Here is a tiny trained network, its code and every weight. The questions are about switching its units off for an input and a target symbol, where a switched-off unit gives its printed mean instead of its output.

import numpy as np


def w(rows, s, z=0):
    codes = np.array(rows[::2]) - 128.0
    scale = np.full(codes.shape[1], s)
    scale[-1] = z or s
    return codes * scale


def norm(h):
    return h / np.sqrt((h * h).mean(-1, keepdims=True) + 1e-5)


def f(y):
    return np.maximum(y, 0)


def softmax(a):
    e = np.exp(a - a.max(-1, keepdims=True))
    return e / e.sum(-1, keepdims=True)


def log_softmax(a):
    a = a - a.max(-1, keepdims=True)
    return a - np.log(np.exp(a).sum(-1, keepdims=True))


def net(x, mask):
    ids = ['ΓΔΠΣΦΨεζημξτω'.index(c) for c in x.split()]
    T = len(ids)
    res = E[ids] + P[:T]
    u = 0
    for l in range(2):
        q, k, v = (norm(res) @ M[l].T for M in (Q, K, V))
        z = softmax(np.where(np.tri(T) > 0, q @ k.T / 4**0.5, -1e9)) @ v
        res = res + np.where(mask[u], z, O[l][:, -1]) @ O[l][:, :-1]
        u += 1
        y = f(norm(res) @ A[l][:, :-1].T + A[l][:, -1])
        res = res + np.where(mask[u : u + 12], y, B[l][:, -1]) @ B[l][:, :-1]
        u += 12
    return log_softmax(norm(res)[-1] @ U[:, :-1].T + U[:, -1])


Q, K, V, O, A, B = {}, {}, {}, {}, {}, {}
E = w([
[109,91,110,120],'Γ',
[126,104,137,129],'Δ',
[219,118,119,176],'Π',
[176,133,112,193],'Σ',
[125,190,195,1],'Φ',
[126,73,130,138],'Ψ',
[95,139,90,126],'ε',
[136,202,95,129],'ζ',
[101,123,118,147],'η',
[109,173,99,123],'μ',
[135,183,99,165],'ξ',
[160,95,137,177],'τ',
[183,66,126,148],'ω',
],0.0049)
P = w([
[137,2,40,54],'0',
[83,164,159,241],'1',
[115,170,142,249],'2',
[141,167,149,248],'3',
[157,165,143,245],'4',
[167,159,152,245],'5',
[179,156,149,249],'6',
[184,156,144,240],'7',
[187,159,143,241],'8',
[196,154,147,240],'9',
],0.0013)
Q[0] = w([
[236,195,144,167],'L0H0',
[254,160,132,135],'L0H0',
[8,101,96,137],'L0H0',
[15,41,58,146],'L0H0',
],0.0052)
K[0] = w([
[119,169,214,46],'L0H0',
[164,195,254,28],'L0H0',
[70,101,49,162],'L0H0',
[87,115,22,227],'L0H0',
],0.0053)
V[0] = w([
[200,142,51,252],'L0H0',
[128,128,128,128],'L0H0',
[184,129,231,47],'L0H0',
[159,98,115,182],'L0H0',
],0.0025)
O[0] = w([
[4,146,111,117,252],'L0H0',
[128,128,128,128,128],'L0H0',
[181,151,66,158,57],'L0H0',
[98,102,166,154,174],'L0H0',
],0.0032,0.0024)
A[0] = w([
[194,141,140,69,168],'L0N0',
[103,102,122,80,33],'L0N1',
[198,117,163,158,77],'L0N2',
[215,157,196,1,18],'L0N3',
[129,93,146,194,147],'L0N4',
[189,170,246,18,169],'L0N5',
[104,162,123,215,54],'L0N6',
[158,91,25,64,47],'L0N7',
[65,68,145,148,155],'L0N8',
[52,198,136,110,124],'L0N9',
[82,151,180,60,41],'L0N10',
[122,130,112,134,5],'L0N11',
],0.0049,0.0016)
B[0] = w([
[163,153,22,138,147],'L0N0',
[124,191,158,85,132],'L0N1',
[4,185,174,112,176],'L0N2',
[121,62,31,38,149],'L0N3',
[149,182,132,61,249],'L0N4',
[128,42,24,27,154],'L0N5',
[143,80,185,28,253],'L0N6',
[133,166,239,145,141],'L0N7',
[156,219,104,170,235],'L0N8',
[209,25,184,185,214],'L0N9',
[253,166,63,50,139],'L0N10',
[139,129,137,184,128],'L0N11',
],0.003,0.0031)
Q[1] = w([
[97,185,193,235],'L1H0',
[68,220,228,168],'L1H0',
[156,112,44,37],'L1H0',
[107,112,45,1],'L1H0',
],0.0075)
K[1] = w([
[169,94,10,51],'L1H0',
[81,86,30,10],'L1H0',
[86,133,182,202],'L1H0',
[66,163,204,153],'L1H0',
],0.013)
V[1] = w([
[226,243,177,69],'L1H0',
[113,94,208,32],'L1H0',
[19,134,163,44],'L1H0',
[70,255,98,135],'L1H0',
],0.0048)
O[1] = w([
[243,93,183,42,247],'L1H0',
[73,76,253,133,70],'L1H0',
[42,195,230,137,6],'L1H0',
[155,207,134,90,121],'L1H0',
],0.0041,0.0018)
A[1] = w([
[139,254,129,114,84],'L1N0',
[144,206,67,108,94],'L1N1',
[98,79,177,97,185],'L1N2',
[58,179,77,160,2],'L1N3',
[188,209,140,117,119],'L1N4',
[116,19,89,146,164],'L1N5',
[135,158,85,29,70],'L1N6',
[159,55,51,161,33],'L1N7',
[94,124,179,128,159],'L1N8',
[114,138,46,82,107],'L1N9',
[202,165,105,63,105],'L1N10',
[140,188,192,165,122],'L1N11',
],0.0064,0.0041)
B[1] = w([
[185,68,20,63,196],'L1N0',
[146,67,135,165,216],'L1N1',
[114,112,101,190,250],'L1N2',
[82,194,165,52,138],'L1N3',
[64,136,88,208,229],'L1N4',
[190,176,148,125,255],'L1N5',
[34,63,179,119,178],'L1N6',
[75,254,224,105,197],'L1N7',
[130,144,60,90,221],'L1N8',
[157,42,167,117,209],'L1N9',
[35,101,125,71,249],'L1N10',
[125,147,151,56,215],'L1N11',
],0.006,0.0028)
U = w([
[40,81,194,158,149],'Γ',
[214,20,163,159,92],'Δ',
[225,183,140,44,106],'Π',
[132,41,15,151,99],'Σ',
[87,118,117,118,253],'Φ',
[108,68,118,247,97],'Ψ',
[67,216,169,45,124],'ε',
[132,47,128,24,80],'ζ',
[129,208,30,52,45],'η',
[132,96,242,78,99],'μ',
[48,195,69,177,193],'ξ',
[212,175,36,177,85],'τ',
[154,199,185,181,207],'ω',
],0.015,0.0034)

Each question gives the input, a string of symbols that net reads in full, and the target symbol t.
The units are the heads (4 rows each of Q, K, V and O) and the neurons (one row each of A and B). Each row of codes is followed by its name. A weight is (code - 128) times the scale printed after its matrix; where a second scale follows, it is the last column's (O, A, B and U).
mask holds one flag per unit, layer by layer, with each layer's heads first. A switched-off unit (its flag False) gives its mean, the last column of its rows in O or B, instead of its output. The means were averaged over made-up inputs and are rounded, as every weight is.
A unit's drop is (log p(t) with every unit on - log p(t) with that unit switched off) / (log p(t) with every unit on - log p(t) with every unit switched off).
The circuit of an input: a set's keep is (log p(t) with only the set's units on - log p(t) with every unit switched off) / (log p(t) with every unit on - log p(t) with every unit switched off). Starting from the 12 units with the biggest drops (on a tie, the unit counted first), units are removed one at a time, each time the one whose removal leaves the highest keep (on an exact tie, the one counted first), for as long as the keep stays at least 0.8.
circuit, biggest first: the units of the circuit, biggest drop first
top k neurons: the k neurons with the biggest drops, biggest first
top k neurons in layer l: the k neurons of layer l with the biggest drops, biggest first
input Γ ω Π Σ τ Δ, target Γ: circuit, biggest first : L1H0
input η ε Σ τ Π Σ Ψ Δ, target η: top 2 neurons : L0N6; L0N8
input Φ Σ Δ, target ε: top 2 neurons in layer 0 : L0N8; L0N3
input Δ μ Δ Π ζ Σ Σ Δ Ψ, target Δ: top 4 neurons in layer 0 : L0N7; L0N9; L0N1; L0N6
input Γ τ μ μ Ψ ε, target Γ: circuit, biggest first : L1H0; L0N9
input ζ Δ ε τ, target ζ: top 4 neurons in layer 0 : L0N6; L0N7; L0N4; L0N9
input Δ ζ μ Δ Σ ω Σ Δ, target Δ: top 4 neurons : L0N7; L0N6; L0N9; L0N2
input ζ Σ τ μ, target ζ: top 3 neurons : L0N6; L0N7; L1N10
input Δ ζ Σ τ Δ Π ζ ε Γ, target Δ: top 3 neurons in layer 0 : L0N7; L0N9; L0N1
input ζ Σ Φ τ Π Δ Δ Γ Σ, target ω: top 4 neurons : L0N5; L0N7; L0N3; L0N2
input Σ τ Φ ω Γ Σ ω ε ε ε, target Ψ: top 3 neurons : L1N2; L0N9; L0N5
input Δ Γ ω Δ Σ, target Δ: top 4 neurons : L0N7; L0N6; L0N9; L0N1
input η Σ τ, target η: top 2 neurons in layer 0 : L0N6; L0N8
input ξ ε ω τ ξ, target ξ: top neuron in layer 1 : L1N3
input ξ Σ Γ Σ Δ ξ Σ ξ ε Σ, target ξ: top 2 neurons in layer 0 : L0N9; L0N2
input Ψ Δ Π, target Ψ: top 4 neurons : L0N2; L0N9; L0N7; L0N6
input Π τ Δ τ, target Π: top 2 neurons : L0N6; L0N8
input Δ ξ ε τ ξ ω ζ, target Δ: top 2 neurons : L0N9; L0N7
input μ ω Σ ω Σ, target μ: top 2 neurons : L0N7; L0N8
input Γ τ τ Π Δ Π ε ω Σ, target Γ: circuit, biggest first : L1H0
input τ Σ ζ ζ Π, target τ: top 3 neurons in layer 0 : L0N8; L0N6; L0N9
input μ Π ξ ξ ξ Δ μ, target μ: top 2 neurons : L0N7; L0N9
